Each row has a name. After each piece below comes the name of the row it's from, unless a question asks for something else. Each question is about the rows just above it.

[ 0.996,  0.409, -6.072, -6.847,  3.877,  2.899, -5.565]  Mude
[-2.256, -7.840,  5.297,  5.690, -0.761, -0.650,  2.080]  faz
[-5.337,  3.871,  1.828,  3.871,  3.871, -0.361,  3.871]  Netez
[-5.337,  3.871,  1.828, -1.186,  0.954,  1.756, -0.020]  Gomen
[ 0.996,  0.409, -6.072,  3.550,  3.877,  2.899, -5.565]  koti
[-5.337, -6.072,  0.409,  6.294,  3.114, -0.361,  4.149]  Kat
Is [-6.072, -6.846] printed in one of the named rows, side by side and in this order? : no
Repeated in Netez: : [3.871]
Which row holds [-1.186,  0.954]? : Gomen
Among the named rows, does one hold [-6.072,  0.410,  6.294,  3.114] next to each other, in this order? : no
q: [ 0.996,  0.409, -6.072, -6.847,  3.877,  2.899, -5.565] : Mude

[ 1.315,  1.983, -3.212,  0.473, -2.580, -3.633, -0.990, -1.313,  2.817,
  0.004,  3.267,  1.095,  6.564, -1.734, -1.734, -0.626,  7.754, -2.969,
  0.199,  3.559, -0.182,  0.575, -4.913, -0.041, -1.734, -1.704,  2.334,
  2.832, -3.088, -4.268, -1.567, -1.064, -2.726,  0.688, -2.447,  1.356,
  1.104, -0.381, -0.332, -1.739, -0.662, -0.844,  2.332, -1.300, -2.015,
 -1.802, -4.939, -1.300, -4.400,  3.985, -0.879, -1.734] = Defop
[ 0.929,  2.114, -3.295,  0.541, -2.945, -3.930, -2.928, -0.384,  2.136,
  0.712,  2.600,  1.906,  4.829,  0.680, -5.968, -0.617,  7.754, -2.969,
  0.199,  4.390, -0.396,  1.468, -5.334, -0.104, -0.040, -3.375,  0.298,
  3.408, -2.016, -2.810, -1.941, -0.136, -2.405,  1.540, -4.474,  1.474,
  2.328, -0.308, -0.015, -1.250, -0.172,  2.114,  2.530, -1.099, -0.810,
 -0.677, -4.351, -1.460, -3.461,  3.522, -1.634, -2.401] = Tesi
[ 1.749, -2.568,  3.198,  1.608, -1.314, -4.735, -1.313,  2.817, -0.990,
  4.585, -2.974,  1.539, -0.988, -4.950,  1.869,  4.101, -0.298,  2.546,
  1.643, -2.296, -4.773, -1.966,  1.075,  0.076,  2.497, -0.629,  5.321,
  1.663, -4.875, -4.597, -1.889,  3.888,  3.833, -2.678, -2.024,  1.199,
 -1.006,  1.072,  2.658, -0.657,  1.539,  1.270, -0.329, -2.791,  1.732,
 -1.547, -0.230, -3.164, -0.349,  0.953,  2.173, -2.692] = zutig
[ 1.315,  1.983, -3.212,  0.473, -2.580, -3.633, -0.990, -1.313,  2.817,
  0.004,  3.267,  1.095,  6.564,  1.038, -6.176, -0.626,  5.597, -2.690,
 -1.403,  3.559, -0.182,  0.575, -4.913, -0.041,  1.522, -1.704,  2.334,
  2.832, -3.088, -4.268, -2.024, -7.089,  1.305,  2.456, -0.560, -1.590,
  3.671, -0.278, -2.618, -0.449, -1.238,  5.203,  3.135, -5.191, -2.167,
  1.412, -1.655,  3.641,  0.399, -3.878,  3.373, -1.503] = Libi
The value that Tesi holds more than once: : [2.114]
Which row holds [ 0.929,  2.114, -3.295,  0.541, -2.945, -3.930, -2.928, -0.384,  2.136,
  0.712,  2.600,  1.906,  4.829,  0.680, -5.968, -0.617,  7.754, -2.969,
  0.199,  4.390, -0.396,  1.468, -5.334, -0.104, -0.040, -3.375,  0.298,
  3.408, -2.016, -2.810, -1.941, -0.136, -2.405,  1.540, -4.474,  1.474,
  2.328, -0.308, -0.015, -1.250, -0.172,  2.114,  2.530, -1.099, -0.810,
 -0.677, -4.351, -1.460, -3.461,  3.522, -1.634, -2.401]? : Tesi
Which value appears more than once in zutig? : [1.539]
Does one of the named rows hold [-0.381,  1.104] side by side, in this order? : no
q: [ 1.315,  1.983, -3.212,  0.473, -2.580, -3.633, -0.990, -1.313,  2.817,
  0.004,  3.267,  1.095,  6.564,  1.038, -6.176, -0.626,  5.597, -2.690,
 -1.403,  3.559, -0.182,  0.575, -4.913, -0.041,  1.522, -1.704,  2.334,
  2.832, -3.088, -4.268, -2.024, -7.089,  1.305,  2.456, -0.560, -1.590,
  3.671, -0.278, -2.618, -0.449, -1.238,  5.203,  3.135, -5.191, -2.167,
  1.412, -1.655,  3.641,  0.399, -3.878,  3.373, -1.503] : Libi
Among the named rows, does one hold [0.004, 3.268, 1.095, 6.564, 1.038] next to each other, in this order? : no
Does one of the named rows hold [-0.332, -1.739] side by side, in this order? : yes

[-3.013,  2.498,  0.975, -0.012,  3.231,  1.684,  3.247, -5.467,  2.040,
  0.017,  0.367, -0.057,  4.755,  3.464,  0.487, -0.168]  Tanu
[ 1.186,  2.498,  0.975, -0.012,  1.186,  1.684,  3.247, -5.467,  2.040,
  1.133,  1.186,  0.908,  0.773,  0.992,  0.168,  1.186]  Bafif
[-3.013,  2.498,  0.975, -0.012,  1.018,  1.684, -1.549, -5.467,  2.040,
  1.133, -2.408,  0.908,  0.773,  0.992,  4.800,  1.186]  zonog
[ 2.514, -1.923, -0.715, -0.072,  1.027,  1.990,  3.194,  4.751,  0.225,
  0.217,  1.909,  0.049, -2.317, -0.793, -1.566,  0.309]  zosip
[-3.013,  2.498,  0.975, -0.012,  1.018,  1.684, -1.549, -5.467,  2.040,
  1.133, -2.408,  0.908,  0.773,  0.992, -5.467,  1.186]  Bup
Which value appears more than once in Bafif? : [1.186]
Is [ 1.684,  1.018, -0.012,  0.975] printed in one of the named rows, side by side and in this order? : no
Which value appears more than once in Bup? : [-5.467]
q: [0.773, 0.992, 4.800] : zonog

[ 5.198,  5.227,  4.094,  0.768, -0.992, -0.116,  0.396,  3.766,  0.478,
  7.022,  0.172,  0.600,  2.429, -1.393, -2.228] = Lizat
[-3.885, -0.816, -3.042,  7.919, -0.192, -0.068,  0.378, -0.192, -3.592,
 -6.070,  1.318,  0.889, -2.297,  0.527,  6.817] = Fak
[ 1.519,  0.502,  1.158, -4.814,  0.409, -0.095,  2.539, -0.526, -3.592,
 -6.070,  2.539,  0.053,  2.476,  2.705, -2.191] = Mani
[ 5.198,  5.227,  4.094,  0.768, -0.992, -0.116,  0.396,  3.766,  4.374,
  7.022,  0.172,  0.600,  2.429, -1.393, -2.228] = nif
q: [-3.885, -0.816, -3.042,  7.919, -0.192, -0.068,  0.378, -0.192, -3.592,
 -6.070,  1.318,  0.889, -2.297,  0.527,  6.817] : Fak
Repeated in Mani: : [2.539]
q: [-4.814,  0.409, -0.095,  2.539, -0.526] : Mani
Repeated in Fak: : [-0.192]
Does one of the named rows hold [ 2.539, -0.526, -3.592] side by side, in this order? : yes
Among the named rows, does one hold [0.600, 0.172, 7.022] next to each other, in this order? : no
Among the named rows, does one hold [-0.116, -0.992] next to each other, in this order? : no

